Below are the code and all the weights of a small trained network. Each question names an input and a class and asks about switching units off, where a switched-off unit gives its printed mean instead of its output.

import numpy as np


def w(rows, s, z=0):
    codes = np.array(rows[::2]) - 128.0
    scale = np.full(codes.shape[1], s)
    scale[-1] = z or s
    return codes * scale


def norm(h):
    return h / np.sqrt((h * h).mean(-1, keepdims=True) + 1e-5)


def f(y):
    return np.maximum(y, 0)


def log_softmax(a):
    a = a - a.max(-1, keepdims=True)
    return a - np.log(np.exp(a).sum(-1, keepdims=True))


def net(x, mask):
    res = np.array(x, float).reshape(1, 5) / 4 @ E
    u = 0
    for l in range(2):
        y = f(norm(res) @ A[l][:, :-1].T + A[l][:, -1])
        res = res + np.where(mask[u : u + 10], y, B[l][:, -1]) @ B[l][:, :-1]
        u += 10
    return log_softmax(norm(res)[-1] @ U[:, :-1].T + U[:, -1])


A, B = {}, {}
E = w([
[68,70,118,156,225,2,149],'x0',
[108,100,106,137,115,137,109],'x1',
[148,71,168,127,251,246,102],'x2',
[140,158,87,165,144,131,149],'x3',
[127,135,228,211,98,122,101],'x4',
],0.007)
A[0] = w([
[147,117,91,79,80,171,148,94],'0.n0',
[143,128,164,167,188,186,64,100],'0.n1',
[222,128,91,80,120,208,156,80],'0.n2',
[130,115,118,99,213,211,124,85],'0.n3',
[115,130,169,168,150,89,97,166],'0.n4',
[106,182,80,143,121,93,135,101],'0.n5',
[129,98,150,106,82,98,153,114],'0.n6',
[138,94,42,2,154,146,200,2],'0.n7',
[73,162,174,56,151,131,101,163],'0.n8',
[199,91,172,185,62,184,133,134],'0.n9',
],0.009,0.0036)
B[0] = w([
[130,171,77,101,116,134,119,208],'0.n0',
[149,120,142,110,76,100,137,234],'0.n1',
[72,127,141,102,142,129,100,235],'0.n2',
[167,83,131,109,103,137,176,253],'0.n3',
[98,150,116,142,151,138,94,216],'0.n4',
[137,115,120,119,109,129,132,203],'0.n5',
[156,104,109,126,121,128,135,183],'0.n6',
[202,118,133,246,158,92,48,254],'0.n7',
[99,134,101,140,108,91,127,181],'0.n8',
[79,144,118,130,177,120,105,246],'0.n9',
],0.013,0.0049)
A[1] = w([
[121,97,233,142,121,137,37,152],'1.n0',
[131,122,74,123,25,85,170,135],'1.n1',
[115,73,102,105,228,46,187,184],'1.n2',
[113,1,157,157,153,131,114,40],'1.n3',
[171,34,115,121,81,200,172,139],'1.n4',
[130,81,170,54,215,198,200,3],'1.n5',
[52,129,183,208,167,76,75,125],'1.n6',
[104,144,168,224,116,178,137,113],'1.n7',
[126,145,98,82,84,102,137,79],'1.n8',
[169,192,138,42,81,218,124,65],'1.n9',
],0.0083,0.0012)
B[1] = w([
[166,112,80,189,165,74,147,210],'1.n0',
[228,64,222,74,139,181,216,202],'1.n1',
[2,167,135,76,128,233,114,221],'1.n2',
[116,186,137,116,77,138,166,214],'1.n3',
[178,200,160,114,83,31,197,179],'1.n4',
[188,143,168,69,32,94,224,171],'1.n5',
[200,135,107,102,117,191,100,255],'1.n6',
[131,77,79,139,160,47,106,164],'1.n7',
[151,105,194,124,139,105,216,166],'1.n8',
[8,95,92,160,180,126,107,184],'1.n9',
],0.0087,0.007)
U = w([
[184,109,171,127,116,103,183,168],'0',
[181,119,121,209,173,106,65,198],'1',
[6,132,134,127,163,163,96,2],'2',
],0.016,0.00035)

Each question gives the input, the list of numbers given to net, and the class t.
The units are the neurons (one row each of A and B). Each row of codes is followed by its name. A weight is (code - 128) times the scale printed after its matrix; where a second scale follows, it is the last column's (A, B and U).
mask holds one flag per neuron, layer by layer. A switched-off neuron (its flag False) gives its mean, the last column of its row in B, instead of its output. The means were averaged over made-up inputs and are rounded, as every weight is.
A unit's drop is (log p(t) with every unit on - log p(t) with that unit switched off) / (log p(t) with every unit on - log p(t) with every unit switched off).
The circuit of an input: a set's keep is (log p(t) with only the set's units on - log p(t) with every unit switched off) / (log p(t) with every unit on - log p(t) with every unit switched off). Starting from the 12 units with the biggest drops (on a tie, the unit counted first), units are removed one at a time, each time the one whose removal leaves the highest keep (on an exact tie, the one counted first), for as long as the keep stays at least 0.8.
circuit, biggest first: the units of the circuit, biggest drop first
unit that matters most: the unit with the biggest drop
top k neurons: the k neurons with the biggest drops, biggest first
top k neurons in layer l: the k neurons of layer l with the biggest drops, biggest first
input [6,-6,7,-7,-3], class 0: top 2 neurons	[0.n3; 1.n5]
input [-8,6,-5,8,7], class 2: circuit, biggest first	[0.n7; 0.n9]
input [0,-6,1,-7,-5], class 1: circuit, biggest first	[0.n7]
input [8,-5,8,2,-1], class 0: top 2 neurons	[1.n5; 0.n3]
input [-4,2,8,2,6], class 0: top 3 neurons	[0.n3; 0.n7; 1.n5]
input [-3,-8,3,-8,-5], class 1: top 2 neurons	[0.n7; 0.n2]
input [-6,1,0,-2,-5], class 2: top 4 neurons	[0.n0; 0.n2; 1.n9; 1.n6]
input [6,-1,7,2,-2], class 0: top 2 neurons in layer 0	[0.n3; 0.n9]
input [-8,1,-2,-8,8], class 1: circuit, biggest first	[1.n0; 0.n3]
input [-7,6,5,-8,-1], class 2: top 2 neurons in layer 1	[1.n9; 1.n1]
input [2,6,5,-4,5], class 0: top 2 neurons	[0.n3; 0.n7]
input [6,-7,8,-4,5], class 0: circuit, biggest first	[0.n7; 1.n5]
input [8,8,-7,-3,5], class 2: top 3 neurons	[0.n7; 1.n2; 0.n1]
input [8,1,-2,7,1], class 2: unit that matters most	1.n2
input [6,-6,6,0,3], class 0: top 3 neurons in layer 0	[0.n3; 0.n9; 0.n7]
input [1,-3,0,-8,-1], class 1: top 3 neurons	[0.n3; 0.n1; 1.n6]
input [-5,-7,-4,8,5], class 1: top 2 neurons	[1.n2; 0.n9]
input [-4,7,5,3,5], class 0: top 3 neurons	[0.n3; 0.n7; 1.n5]
input [8,0,8,-8,0], class 0: top 2 neurons	[1.n5; 0.n3]
input [-3,6,2,0,-3], class 1: top 2 neurons in layer 0	[0.n7; 0.n2]
input [6,6,1,7,-3], class 2: circuit, biggest first	[1.n2]
